Here is a tiny trained network, its code and every weight. The questions are about switching its units off for an input and a class, where a switched-off unit gives its printed mean instead of its output.

import numpy as np


def w(rows, s, z=0):
    codes = np.array(rows[::2]) - 128.0
    scale = np.full(codes.shape[1], s)
    scale[-1] = z or s
    return codes * scale


def norm(h):
    return h / np.sqrt((h * h).mean(-1, keepdims=True) + 1e-5)


def f(y):
    return np.maximum(y, 0)


def log_softmax(a):
    a = a - a.max(-1, keepdims=True)
    return a - np.log(np.exp(a).sum(-1, keepdims=True))


def net(x, mask):
    res = np.array(x, float).reshape(1, 8) / 4 @ E
    u = 0
    for l in range(2):
        y = f(norm(res) @ A[l][:, :-1].T + A[l][:, -1])
        res = res + np.where(mask[u : u + 5], y, B[l][:, -1]) @ B[l][:, :-1]
        u += 5
    return log_softmax(norm(res)[-1] @ U[:, :-1].T + U[:, -1])


A, B = {}, {}
E = w([
[85,151,109,149,96],'x0',
[168,254,96,188,85],'x1',
[90,224,16,135,210],'x2',
[137,90,181,140,140],'x3',
[97,125,128,134,167],'x4',
[164,172,108,141,102],'x5',
[155,141,128,122,155],'x6',
[103,139,186,183,189],'x7',
],0.00096)
A[0] = w([
[137,52,96,16,234,29],'0.n0',
[147,64,97,49,221,37],'0.n1',
[157,175,27,84,120,108],'0.n2',
[253,196,125,130,98,37],'0.n3',
[146,86,234,140,190,3],'0.n4',
],0.0027,0.002)
B[0] = w([
[81,100,15,3,175,216],'0.n0',
[47,95,37,12,176,191],'0.n1',
[99,145,192,189,169,249],'0.n2',
[250,245,75,133,4,190],'0.n3',
[106,118,225,244,222,172],'0.n4',
],0.0036,0.0015)
A[1] = w([
[109,91,82,61,189,17],'1.n0',
[79,60,128,137,5,29],'1.n1',
[147,45,239,181,216,5],'1.n2',
[253,204,124,112,93,68],'1.n3',
[249,203,153,156,70,43],'1.n4',
],0.0036,0.0028)
B[1] = w([
[151,63,73,24,108,203],'1.n0',
[235,132,231,28,90,165],'1.n1',
[54,45,246,251,172,197],'1.n2',
[253,176,79,240,10,241],'1.n3',
[249,198,8,174,12,250],'1.n4',
],0.0038,0.0018)
U = w([
[15,244,8,246,241,170],'0',
[254,244,9,244,9,238],'1',
[14,7,10,5,248,240],'2',
[245,42,246,13,13,3],'3',
[13,5,249,248,245,184],'4',
],0.0039,0.0037)

Each question gives the input, the list of numbers given to net, and the class t.
The units are the neurons (one row each of A and B). Each row of codes is followed by its name. A weight is (code - 128) times the scale printed after its matrix; where a second scale follows, it is the last column's (A, B and U).
mask holds one flag per neuron, layer by layer. A switched-off neuron (its flag False) gives its mean, the last column of its row in B, instead of its output. The means were averaged over made-up inputs and are rounded, as every weight is.
A unit's drop is (log p(t) with every unit on - log p(t) with that unit switched off) / (log p(t) with every unit on - log p(t) with every unit switched off).
The circuit of an input: a set's keep is (log p(t) with only the set's units on - log p(t) with every unit switched off) / (log p(t) with every unit on - log p(t) with every unit switched off). Starting from all 10 units, units are removed one at a time, each time the one whose removal leaves the highest keep (on an exact tie, the one counted first), for as long as the keep stays at least 0.8.
circuit, biggest first: the units of the circuit, biggest drop first
k most important neurons: the k neurons with the biggest drops, biggest first
k most important neurons of layer l: the k neurons of layer l with the biggest drops, biggest first
drop of u: that unit's drop, to one decimal
input [-3,-1,3,6,2,-1,6,7], class 4: most important neuron of layer 1 -> 1.n2
input [-1,-7,-4,-3,-6,-1,7,3], class 2: circuit, biggest first -> 0.n0, 1.n3
input [4,-4,-8,1,-3,6,-2,2], class 4: 2 most important neurons of layer 0 -> 0.n3, 0.n4
input [-8,-6,-5,-6,-5,-7,5,3], class 2: circuit, biggest first -> 0.n0, 0.n1
input [-5,-5,-8,6,6,-2,-2,-7], class 4: 2 most important neurons of layer 0 -> 0.n4, 0.n3
input [4,6,-2,8,6,4,-5,8], class 4: circuit, biggest first -> 1.n3, 1.n4
input [4,4,-7,-3,7,-1,-4,-4], class 3: 3 most important neurons -> 1.n1, 0.n3, 1.n3
input [1,0,-5,2,4,7,-8,0], class 3: 2 most important neurons of layer 1 -> 1.n1, 1.n3
input [-6,2,-1,-5,6,0,-4,2], class 0: 3 most important neurons -> 0.n0, 0.n3, 0.n1
input [-4,6,7,3,3,-6,-4,-7], class 0: 2 most important neurons of layer 0 -> 0.n2, 0.n3
input [7,-2,4,-7,6,6,0,-4], class 0: 2 most important neurons -> 1.n4, 1.n3
input [-6,-3,1,-6,-2,-7,7,8], class 2: 3 most important neurons of layer 0 -> 0.n0, 0.n1, 0.n2
input [4,-1,-5,-4,-6,-3,1,2], class 3: 3 most important neurons of layer 0 -> 0.n2, 0.n4, 0.n3
input [1,3,-1,5,-5,-8,-3,-2], class 3: circuit, biggest first -> 1.n1
input [1,-7,-2,-7,7,4,-8,5], class 2: 2 most important neurons -> 0.n2, 0.n0
input [0,1,2,0,8,5,-4,-4], class 0: drop of 0.n3 -> 0.2
input [7,-2,0,5,3,3,0,5], class 4: drop of 0.n4 -> 0.0
input [6,2,2,5,6,-3,0,7], class 4: drop of 0.n0 -> 0.1
